Rows lie near named flat spaces through zero. A row that begins with a name and a colon came from that space; any other row is followed by the name of its block's space that it lies nearest.
z952_z486: 21; -22; -88; -17; 38; 8; -28; -11; -3; -4; 10; -18; -28; 34; 30; 13; 52; -22; -2; -8
z507_z267: -7; 10; 2; 3; 17; -24; 4; -9; -21; -4; -23; 17; 4; -16; -13; 9; 18; 10; 4; -3
z952_z486: 10; -41; -8; -38; 8; -46; 9; -64; 28; 26; -44; 29; -30; -16; -6; -61; 14; -22; -17; 18
z507_z267: -21; -12; 9; 12; 58; -3; 22; 55; 15; 26; 4; 5; 87; 51; -26; -11; 12; -54; 29; -9
z952_z486: 18; 17; 27; -12; -34; 4; 9; -69; -7; -29; 8; -19; -65; -54; 8; 19; -2; 37; -37; 12
z384_z335: 10; -7; -22; 38; 16; 49; 26; 3; 23; -29; 44; -90; -6; 18; -21; 6; 6; 12; -14; 43
z507_z267: 16; -6; -7; -2; -36; 70; -24; 16; 35; 0; 70; -32; -9; 28; 44; 7; -37; -18; -15; -2
z681_z979: 5; 17; 6; 32; -60; 22; -11; 21; -16; -18; 7; -10; -17; -24; -3; 12; -44; 52; 0; 19
z681_z979: 23; -31; -17; 1; -30; 6; -4; -61; 28; 6; 0; 3; -38; -33; -2; -38; -20; 10; -33; 49
z952_z486: -46; 24; 49; 45; 8; 0; 14; 5; 9; 0; -8; 13; 41; -28; -39; -23; -32; 32; 1; 31
z681_z979: 11; 12; 19; 9; -75; -11; 3; 40; -29; -14; -27; -6; -28; -16; -8; 5; -41; 51; 19; -4
z384_z335: 41; -40; -21; -23; 25; -17; 38; -22; 8; 3; -5; -35; -9; 19; -19; -2; 40; -41; -6; 10
z681_z979: 17; -16; -24; 48; -92; 51; -25; 35; 18; -2; 22; -19; -17; -7; 1; -28; -82; 49; -3; 53
z681_z979: 16; -35; 29; -12; -9; 48; 21; -11; 70; 21; 58; -34; 18; 28; 9; -34; -33; -57; -24; 20
z384_z335: 4; 12; 10; -9; 25; -16; 6; -8; -24; -3; -3; 17; 15; -7; -2; 34; 27; -14; 2; -21
z384_z335: -42; 53; 58; 32; 65; -26; 25; -43; -35; -20; -11; 29; 44; -59; -44; 41; 34; 25; -12; 6
z507_z267: -43; 47; 20; 12; 14; 11; -29; 11; -15; -8; 11; 27; 16; -11; 19; 23; -5; 23; 4; -25
z952_z486: 17; -28; -62; 8; -8; 49; -35; 13; 30; 11; 43; -16; -3; 35; 32; -12; -13; -21; -7; 17
z507_z267: 0; 25; 18; 3; 5; -37; 8; 5; -53; -11; -32; 30; 10; -28; -18; 41; 20; 19; 14; -20
z681_z979: -37; 71; 71; 17; -14; -5; -6; -20; -39; -28; -2; 29; -3; -64; -1; 46; -15; 59; -9; -18
z952_z486: 8; -17; -54; 5; 40; 10; -14; -6; 4; 5; 13; -2; 12; 21; 6; 5; 31; -24; -2; 8
z507_z267: -38; 43; 66; 5; -4; 16; 8; 71; -5; -3; 19; -6; 46; 26; 5; 22; -27; -2; 28; -46
z507_z267: 4; 19; 27; 10; -7; -1; 1; 67; -38; 7; 8; 30; 63; 15; -5; 50; -11; -19; 31; -37
z507_z267: 55; -57; -70; 7; -27; -43; -19; -10; -29; 34; -48; 73; 12; -19; -19; -13; 1; -15; 7; 33
z384_z335: -3; 10; 35; -6; -26; 39; -23; 22; 17; 19; 47; 30; 35; 10; 34; 14; -42; -30; -3; -24
z681_z979: 2; -22; 1; 20; -27; 55; -10; 3; 53; 15; 48; -15; 16; 12; 9; -35; -51; -14; -18; 37
z507_z267: -28; 44; 62; -6; 58; 7; 51; 9; -4; -34; 24; -68; 14; 17; -16; 42; 40; -7; 3; -33
z384_z335: -31; -12; 38; -17; -23; -4; -25; 1; 45; 47; -7; 69; 30; 1; 20; -64; -55; -27; 0; -5
z384_z335: 28; -14; 47; -19; -18; 34; 10; -5; 26; 22; 56; 14; 40; 8; 18; 19; -27; -63; -17; -12
z952_z486: -19; 22; 19; 37; 8; 21; 3; 14; -4; -9; 19; -4; 34; -10; -17; 15; -15; 16; 0; 15
z952_z486: 10; -38; -8; 10; -23; 30; -11; -9; 49; 30; 26; 14; 20; 7; 5; -47; -44; -27; -16; 38
z952_z486: 64; -57; 11; -66; -50; -21; 12; -28; 23; 37; -6; 27; -22; 8; 22; -22; -14; -66; -12; -16
z681_z979: 16; -27; -23; 16; -46; 20; -13; -6; 24; 8; 5; -4; -19; -7; 0; -37; -40; 16; -11; 41
z384_z335: 0; 10; -21; 7; 29; 10; 1; 14; -13; -14; 14; -24; 6; 17; 2; 29; 28; -3; 6; -10
z681_z979: -12; -11; -4; -18; 32; -19; -3; -22; 14; 17; -13; 23; 8; 4; 3; -22; 19; -25; -3; -5
z384_z335: 23; 3; -35; 7; -18; 32; -8; 29; -13; -22; 28; -47; -23; 22; 16; 34; 4; 12; 5; -6
43; -34; -9; -17; -19; -4; 33; -23; 13; -6; -1; -46; -36; 4; -13; -11; 8; -12; -12; 20 => z507_z267
30; -18; -51; -48; -14; -9; -19; -31; -1; -9; -10; -21; -79; 11; 41; -2; 30; -1; -10; -20 => z952_z486
2; 28; 5; 15; 26; 22; 6; -14; -21; -27; 32; -24; 4; -13; -1; 55; 26; 8; -12; -4 => z681_z979
-12; -17; -1; -2; 51; -35; 35; -16; 12; 5; -32; -15; 11; 8; -37; -31; 35; -14; 4; 16 => z507_z267
-25; 15; 26; -2; -7; -22; 7; 43; -10; 3; -29; 7; 11; 11; -9; -12; -12; 13; 27; -22 => z952_z486
7; -11; -5; -44; -23; -33; -2; -5; 0; 4; -38; 0; -51; 8; 18; -25; 7; 3; 8; -25 => z952_z486
-39; 18; 29; 41; 18; 6; 14; -24; 17; -10; -3; -8; 14; -32; -34; -26; -16; 37; -14; 43 => z384_z335
-38; 9; -7; 10; 43; 24; -17; -1; 30; 6; 23; -2; 22; 18; 12; -19; 5; -11; -5; 2 => z507_z267
6; 19; -11; -11; -28; -2; -30; 26; -34; -6; -4; 23; -15; 0; 29; 34; -4; 14; 14; -36 => z384_z335
-49; 24; 24; -5; 5; 32; -11; -18; 49; -12; 22; -38; -36; 5; 26; -41; -19; 25; -17; 2 => z507_z267
21; -52; -92; 3; 20; -4; -17; 19; 14; 20; -15; -6; 1; 45; 0; -35; 21; -26; 14; 22 => z681_z979
-8; -12; 13; -11; -3; 3; 4; 36; 23; 20; 2; 2; 25; 34; 5; -26; -18; -29; 16; -14 => z681_z979
-9; 1; 15; 33; -21; 40; -7; 26; 22; 8; 33; -1; 35; 4; -3; -10; -46; 2; -2; 22 => z952_z486
31; -6; -23; 24; 13; 49; -7; -13; -1; -6; 62; -11; 28; 0; 6; 48; 7; -26; -21; 18 => z952_z486
4; -11; 25; -11; -26; -11; 25; 13; 15; 2; -16; -24; -15; 9; -12; -28; -18; 3; 7; 2 => z507_z267
42; 4; 11; -10; -19; 24; 6; 58; -32; -1; 41; -6; 38; 32; 16; 74; 0; -43; 19; -44 => z952_z486
13; -15; -37; 23; 12; 44; -18; 27; 11; 10; 46; -5; 40; 30; 10; 16; -5; -30; 1; 11 => z952_z486
-5; -29; 16; -14; -23; -16; 3; 0; 34; 31; -22; 25; 5; 5; -4; -61; -33; -16; 3; 12 => z952_z486
-2; 0; 77; -27; -68; -14; 52; 30; 25; -11; -26; -63; -47; 10; -15; -45; -46; 25; 13; -10 => z507_z267
21; 3; 6; 5; -70; -14; -26; 45; -40; 15; -21; 61; 14; -15; 8; 20; -44; 15; 23; -18 => z507_z267

Each name stands for a flat space through zero: a line, a plane or more. A row that begins with a name and a colon came from that space; any other row is followed by the name of the space it lies nearest, among the names in its block.
z15_z701: -7; -1; -29; 2; -6; 46; -29; 22; 9; -3; -12; -2; -29; 5; 24; -51; -15; -25; 21; -1
z630_z173: 20; 26; 10; 0; 4; -16; 3; 5; -24; 11; 14; -29; 18; -29; -8; 21; -42; -36; -17; 10
z608_z675: -26; 3; -15; -42; 74; 28; -3; 5; 4; -17; -2; -35; -13; 12; 2; 48; 3; -10; -39; -13
z542_z47: -11; -29; 37; 4; 7; 90; 61; -22; -15; -8; 17; 14; 10; 23; 44; 37; 27; 66; 34; 54
z15_z701: 20; 47; 12; 41; 6; -23; -6; 43; -23; 30; -31; 25; -43; -42; -32; -24; -54; -51; -25; -34
z542_z47: -12; -17; 68; 21; -44; 10; 28; -7; -14; 3; 11; 12; 31; 64; 4; -26; 16; 19; 6; 85
z630_z173: 33; -17; 10; 2; -33; -73; -12; -60; -2; 38; 30; -18; 42; -53; -12; 48; 21; 25; -3; -77
z608_z675: -16; 9; -1; -25; 10; 42; 37; 10; 27; -25; 21; -4; 8; 1; -22; 40; 30; 47; 38; 24
z15_z701: -3; -8; 36; 22; -39; 19; 51; -4; 11; 30; -51; 84; 20; 10; -14; -18; 15; 10; 28; -38
z608_z675: 0; -6; 8; -22; -6; 18; -15; -21; 4; 10; 36; -52; 22; -5; 5; 27; 10; 8; 5; -10
z542_z47: 1; 1; 23; 44; -47; -66; -1; 25; 17; 29; -36; 53; 1; -22; -53; -46; -21; -49; 17; 31
z542_z47: -12; 5; 0; -3; 5; -23; -29; 8; 8; -13; 2; -7; -23; 38; -13; -23; 27; 19; -26; -18
z630_z173: 6; -3; -14; -10; 3; 19; 14; -8; -1; 1; -10; 9; 15; -11; 16; 10; -9; -7; 10; -18
z608_z675: -21; 29; 22; -60; -31; 33; 9; 2; 35; -15; 17; -30; 56; 78; -32; -6; 46; 29; 5; -41
z542_z47: 8; -10; 10; 5; -35; -36; -40; -24; -2; 13; 13; -16; 8; 26; 7; -32; 22; 11; -18; -41
z15_z701: -13; 11; -21; -6; 1; 14; 5; 25; 28; -13; -22; 27; -17; 3; -20; -19; 10; 3; 22; -13
z15_z701: 11; 25; 29; 3; -1; -48; 55; -2; -5; 9; -30; 54; 31; -4; -44; 34; 6; 13; -22; -44
z630_z173: -7; 20; -5; -9; 43; 59; 29; 17; 3; 1; -13; 12; -29; -23; -5; 38; 0; 18; 6; -41
z15_z701: -1; -3; 31; -19; -21; -6; 39; -21; 1; 33; -44; 32; 73; 13; -12; 12; -15; -48; -13; -42
z542_z47: 20; -2; 30; 64; -38; -55; -11; 7; -23; 29; -13; 37; -24; -19; -10; -44; -21; -15; -5; 21
z608_z675: -20; -25; 18; -12; -39; 40; 16; -11; 26; 10; -18; 22; 37; 38; 6; -25; 22; -1; 35; 7
z608_z675: 18; 25; -14; 31; -13; -14; 12; 32; 4; -25; 34; 7; -37; -45; -26; 2; -2; 43; 47; 61
z630_z173: 15; -20; -25; -3; -32; -27; -11; -20; -7; -13; 2; 0; 36; 11; 33; -31; -13; -20; 10; 34
z15_z701: 12; 1; 9; 9; -2; -5; -11; -7; -21; 9; 16; -23; 1; -8; 14; 1; -18; -11; -12; 12
z542_z47: 4; 7; 18; 2; -18; -24; 15; 9; -8; 5; -3; -4; 39; -5; -16; -2; -37; -50; 1; 63
z630_z173: -2; 30; 34; 17; 7; -10; -12; 29; -14; 5; 24; -32; -26; 1; -31; 0; -15; -7; -21; 35
z608_z675: -14; 2; 16; -24; -9; 28; 15; -3; 16; -1; 1; -5; 27; 29; -9; 7; 19; 10; 8; -9
z608_z675: -23; -10; 49; 8; 15; 52; 37; 10; -7; 23; -24; 17; 6; 12; -2; 15; -16; -28; -1; 41
z542_z47: 12; 6; -15; 6; -33; 5; 1; 6; 19; 30; -28; 28; 12; -44; -15; -19; -21; -37; 36; -49
z542_z47: 1; -6; 0; -10; -18; -9; -21; -15; 6; 5; 7; -13; 12; 17; 4; -13; 17; 7; -5; -32
z15_z701: -8; 12; -20; -19; 27; -20; 1; 10; 13; -12; -21; 11; -4; 2; -20; 11; 4; -9; -20; -31
z15_z701: 19; 27; -21; 39; 35; -26; -6; 22; -28; -18; -14; 39; -80; -12; 6; -15; 3; 43; -34; -46
z608_z675: 1; -30; -76; -33; 10; -20; 21; -34; 38; -41; -24; 55; 15; -5; 18; 20; 56; 63; 29; -67
z608_z675: 4; -42; -2; 31; -14; 3; 50; -23; 2; 13; -47; 88; 9; -26; 22; 2; 5; 11; 36; 5
z630_z173: 5; -5; -12; 5; -30; 52; -5; 8; 4; -10; 29; -20; -3; -7; 26; -24; -7; 9; 54; 52
z630_z173: 14; 7; 26; 21; -36; 2; -10; -6; -20; -2; 31; -13; -4; 29; 15; -30; 14; 38; 2; 14
z630_z173: -7; 21; 45; -2; 6; 13; 13; 10; -7; 31; -11; -6; 11; 2; -28; 17; -15; -28; -23; -24
z542_z47: 26; -14; 7; 33; -2; -9; 0; -24; -35; 17; 14; 1; -12; -35; 34; 12; -16; 12; -4; 3
z15_z701: -20; 4; -9; 9; -10; 25; -32; 40; 37; -2; 29; -35; -38; -30; -34; -17; -4; -12; 53; 68
z630_z173: -8; -11; -19; -7; 2; 9; -1; 5; 10; -11; -12; 8; 4; 5; 10; -14; -6; -17; 12; 23
-32; -25; -39; -50; 2; 36; -12; -9; 47; -29; -8; -6; 19; 45; 11; -12; 43; 14; 24; -16 => z608_z675
31; 31; -20; 18; 61; -35; 28; 8; -28; -20; 34; -8; -44; -85; -17; 86; -14; 48; -12; 6 => z608_z675
12; 15; 31; -4; -37; 1; -16; -9; -6; 18; 41; -48; 25; 2; -11; 1; 0; 4; 5; -3 => z608_z675
36; 39; 7; 24; -33; -10; -26; 16; -43; 21; -1; -15; -1; -4; 17; -55; -58; -50; -23; -22 => z542_z47
32; 76; -26; 5; -38; 3; 39; 54; 3; -65; 40; 14; -10; 2; -32; -25; 5; 73; 55; 42 => z15_z701
14; 37; -5; 19; 14; -36; -42; 33; -23; -7; 25; -41; -44; -14; -15; -20; -33; -22; -32; 23 => z608_z675
13; -12; 75; 5; -79; -15; 4; -47; -17; 57; -4; 2; 79; 45; 4; -25; 10; -14; -16; -52 => z630_z173
-25; -8; 3; -6; 14; -13; -3; 14; 37; 2; 1; -3; -13; -18; -47; 24; 20; 1; 16; 19 => z15_z701
22; -28; -13; 31; -46; -106; -65; -31; 10; -10; 76; -45; -17; -30; -14; -7; 43; 60; 19; 39 => z630_z173
-8; -12; -6; 10; -15; -16; 6; 5; 31; 15; -25; 38; -3; -27; -30; -4; 10; -7; 29; -15 => z542_z47
4; 32; 26; 4; 26; 4; 16; 14; -23; 5; -5; 1; -16; 7; -13; 18; -9; 6; -38; -29 => z630_z173
18; -13; -5; 25; -44; -31; -30; -17; -10; -21; 45; -14; -12; 22; 25; -39; 31; 59; 16; 32 => z630_z173
3; 26; 19; -30; 11; -24; -9; -12; -17; 11; -15; -17; 30; 46; -7; 3; 0; -20; -70; -85 => z608_z675
20; 17; 3; 10; 6; -17; 10; -4; -30; 4; -16; 19; 1; 2; 13; -4; -17; -4; -32; -38 => z15_z701
26; 49; -23; -9; -19; 12; 12; 26; -19; -17; -13; 10; 16; 10; 9; -38; -39; -24; -1; -22 => z15_z701
5; -24; -2; -40; -46; 72; 11; -48; 19; 22; 12; -17; 66; 7; 37; 10; 25; 18; 48; -68 => z542_z47
-7; -20; -28; 4; 9; 1; -29; 4; 7; -7; -4; -6; -23; -7; 18; -20; -6; -18; 7; 22 => z608_z675
7; -13; -39; -7; -19; 83; 13; -1; 9; -18; 14; 0; 0; -17; 48; -14; -2; 23; 71; 24 => z630_z173
-3; 17; 30; 14; -6; -9; -18; 20; 1; 15; 31; -38; -17; -17; -35; 7; -9; -10; 1; 35 => z630_z173
-23; 38; -26; -35; 19; -3; -54; 34; 26; -31; -6; -24; -41; 71; -25; -49; 36; 14; -42; -77 => z542_z47

Each name stands for a flat space through zero: a line, a plane or more. A row that begins with a name and a colon came from that space; any other row is followed by the name of the space it lies nearest, among the names in its block.
z286z301: -7; -1; 1; 5; -4; -11; -5; -1; -7; -9; 6; -4; 7; 5; 16; 4; 11; 0; -16; 28
z965z592: -54; 27; 17; -9; -41; 17; 29; -9; 32; -25; 58; 6; 10; 82; -18; -49; -28; -49; -15; -19
z744z161: 13; 27; -5; -14; -44; -8; -7; -31; -54; 39; -21; 50; 39; -15; 36; 20; 1; 1; -6; 90
z744z161: 29; -29; -23; 0; -13; -7; 6; -38; 3; 29; -14; 5; 6; -37; 26; 34; 7; -20; -38; 17
z286z301: -9; 7; 29; 4; -41; -23; -54; 8; -24; -2; 8; 26; 24; 13; 2; -17; 1; 23; -38; 83
z744z161: -65; 33; 25; 42; -22; 6; -14; -17; 66; -52; -13; -9; -49; -65; -103; 35; -11; 9; -62; -74
z744z161: 5; 37; 29; 12; -27; 12; -10; 1; -22; 22; -47; 43; -8; -23; -45; 14; -42; 45; 51; 24
z965z592: 19; 23; -14; -3; 21; 39; -31; 13; -4; 20; -59; 4; -28; -53; -42; -8; 6; 31; 42; -58
z286z301: -20; 5; 16; -1; -35; -6; -9; -9; 21; -13; 31; 7; 3; 11; -27; -14; -17; -23; -39; 0
z744z161: -43; 51; 34; 12; -11; 24; -5; 18; -5; -32; 3; 6; -12; 50; -34; -20; -22; -1; 28; -11
z965z592: 12; -44; -25; 17; -20; 11; -20; 5; 48; 9; -9; -32; -13; 1; -5; -56; 15; 19; -23; 7
z152z309: -14; -13; -9; -4; 12; -5; 43; -4; 30; -2; 20; -6; 2; 15; 4; -7; -2; -1; 7; -30
z152z309: -13; -6; 27; 13; -15; 16; -18; 9; 11; 3; -4; 10; -3; 59; -6; -33; -19; 16; 6; 11
z286z301: -24; 37; 15; 33; -29; 24; -27; -1; -32; -13; -34; 0; -2; 43; 19; -5; 8; 8; 5; 73
z286z301: 57; -54; 3; -31; 24; -22; -18; 13; -18; 21; 36; -3; 17; 16; 33; -3; -7; -30; -7; 1
z152z309: 15; 55; 5; -2; -39; 5; -65; 9; -48; -24; -3; -7; -8; -58; -43; 8; -4; -40; -16; 35
z286z301: -9; 36; 14; -1; 6; 59; 4; -9; 12; 6; -27; 13; -32; 17; -50; 2; -36; -27; 37; -92
z152z309: 4; -12; -12; 15; -23; 33; 14; 1; 50; 9; -14; -17; -28; 7; -42; -45; -26; 5; 26; -36
z744z161: 40; 6; 48; -6; -3; 4; -41; 3; -46; 31; -27; 49; 0; -2; -20; 36; -48; 8; 26; 14
z744z161: 20; -3; 20; 18; -15; 17; 9; -29; 4; 36; -49; 36; -18; -21; -27; 45; -45; 15; 20; -10
z965z592: 7; 0; -29; -17; -12; 20; -22; -19; -5; 36; -26; 18; 16; -7; 25; -24; 30; 6; -20; 8
z152z309: 5; 4; 17; -16; 6; 6; -64; 31; -17; 18; -18; 27; 10; 7; -14; -44; 11; 51; 7; 4
z152z309: -8; -18; 21; -38; -1; -9; -23; 32; 44; -7; 64; 10; 6; 22; -57; -69; -23; -4; -16; -73
z152z309: -20; -46; 18; 22; -66; -7; -3; -27; 65; 11; 22; 13; 6; 45; -12; -38; -26; 4; -67; 33
z286z301: 24; 5; 2; 8; -8; 20; -37; -9; -25; 9; -27; -1; -10; -9; 4; 17; -1; -22; -9; 14
z744z161: 19; 18; 3; 2; -23; -14; -50; 8; -17; -7; -13; 1; -9; -79; -47; 13; -2; 8; -18; 19
z152z309: -52; 30; 18; 3; 16; -20; 22; 23; 0; -41; 28; -2; 8; 23; -6; -4; 10; 23; 10; -1
z965z592: 3; 4; -9; 6; -12; 4; 14; 4; 28; -2; -6; -9; -19; -40; -47; -9; -18; 12; 19; -28
z286z301: 63; -33; 3; 6; -53; 26; -20; -4; 10; 61; -37; 22; -9; 1; -28; -40; -56; 19; 42; 35
z286z301: -43; 28; 39; -22; 19; -21; -30; 20; -23; -32; 42; 23; 23; 38; 1; -1; 13; -2; -31; -10
z744z161: 58; -38; -38; -7; 10; -14; 10; 1; 4; 34; -22; -13; -4; -74; 2; 7; 6; 22; 23; 4
z965z592: 11; -3; 18; -4; 29; 5; -23; 23; -9; -7; -1; -4; -12; 6; -15; 1; -6; 4; 17; -34
z965z592: -24; 10; 15; 20; -4; -19; 25; -11; -22; -24; 13; -4; 12; 36; 42; 36; 4; -14; -12; 60
z965z592: 60; -59; -25; -13; 0; -32; 8; -9; 6; 34; 8; -6; 10; -51; 19; 14; -2; 0; -12; 22
z152z309: -2; 8; -24; 8; 2; 20; 29; 3; 24; -2; -15; -21; -20; -19; -23; -16; -4; 7; 37; -32
z744z161: 24; -53; 15; 22; 16; -2; -35; 32; 26; 2; -13; -23; -21; 18; -10; -30; -5; 44; 7; 1
z965z592: 15; -12; 12; 17; 23; 0; 3; 5; -35; -4; -11; -12; 1; 45; 52; 28; 2; -7; 20; 43
z152z309: 58; -20; -31; 19; -74; 46; -20; -30; 49; 23; -23; -33; -46; -60; -72; -25; -49; -62; -13; -22
z286z301: 24; 1; -26; 14; -54; 19; -11; 6; 17; 21; -29; -11; -12; -30; -33; -56; -14; 26; 30; 41
z965z592: 15; 53; 2; -28; 38; 48; -38; -2; -59; 19; -44; 27; -7; -13; -2; 29; 8; -27; 31; -61
z965z592: 30; -15; 8; -11; 33; 22; -28; 28; -8; 18; -19; 1; -12; 16; -8; -22; -8; 17; 41; -39
z152z309: 7; -37; -16; 23; 6; -9; 21; -14; 35; 14; -27; -9; -13; -33; 3; 18; 9; 37; -9; -2
z286z301: 16; 8; -4; -31; 13; 0; -41; 32; -17; -10; 27; -11; 5; -7; -15; -38; 11; -17; 3; -23
z744z161: 8; -6; -60; 16; -11; 31; 39; -13; 35; -19; 6; -71; -27; -9; 9; -25; 18; -59; 4; -19
-5; 55; 17; -3; 6; -3; 44; -15; -33; -24; 10; 9; -12; -36; -30; 76; -39; -52; 33; -28 => z965z592
-32; 59; 1; -31; -3; -16; 4; -44; -69; 7; 3; 56; 49; -11; 57; 66; 34; -33; -46; 39 => z965z592
17; 14; -15; -4; -14; 28; -23; 20; -7; 0; -7; -20; -10; 4; -17; -48; -2; -11; 31; 2 => z286z301
-3; 23; 26; -15; 36; -51; -18; 19; -14; -29; 13; 17; -8; -108; -63; 68; -1; 25; -15; -50 => z965z592
46; -31; -14; -6; 2; 7; -11; -27; 7; 11; 5; -18; -17; -36; -2; 38; -10; -68; -39; -38 => z286z301
-79; 86; 27; -2; 5; 29; -6; 5; -34; -12; -29; 49; 17; 54; 3; -11; 19; 42; 26; 0 => z965z592
-64; 13; 20; 17; 33; -18; 56; -13; 2; -31; 14; 6; 12; 55; 44; 44; 17; 11; -9; 2 => z286z301
-7; -24; 34; -23; 22; -52; -3; -16; 7; 16; 20; 55; 22; -40; -11; 57; -7; 29; -52; -31 => z286z301
-30; 35; -23; 43; -31; 5; 39; -18; 8; -26; -28; -27; -18; -34; -7; 23; 9; 7; 9; 43 => z152z309
-20; 12; 31; -63; 14; -7; -21; 27; 9; 17; 47; 60; 30; 28; -42; -57; -18; 22; 5; -77 => z965z592
51; -5; -19; -25; 16; 15; -15; 0; -3; 29; -20; 4; -16; -69; -36; 10; -13; -13; 22; -62 => z965z592
50; -20; -44; 7; -8; 18; 6; -16; 4; 41; -52; -11; -14; -62; 3; 4; 5; 14; 26; 7 => z965z592
-71; 88; -61; -16; -50; 2; 83; -45; -11; -9; 11; 14; 39; -27; 30; -6; 41; -20; -1; 46 => z744z161
0; 32; -11; -37; -20; -24; -21; 3; -17; -22; 49; 0; 16; -58; -30; -4; 9; -47; -38; -8 => z152z309
-19; -2; 27; 9; 9; -22; -8; 15; 7; -27; 20; -3; -3; 5; -16; 10; -4; 12; -15; -3 => z152z309
1; -21; -33; 56; -71; 5; 42; -47; 40; 4; -27; -32; -17; -18; 12; 11; -8; -11; -27; 81 => z286z301
-38; 49; 28; 1; 16; -1; 0; 5; -29; -27; 0; 17; 2; 12; -7; 32; 0; 0; 9; -8 => z965z592
11; 38; -14; -23; 1; 17; -60; 32; -18; -6; -13; -5; -9; -58; -50; -39; 18; 9; 13; -31 => z286z301
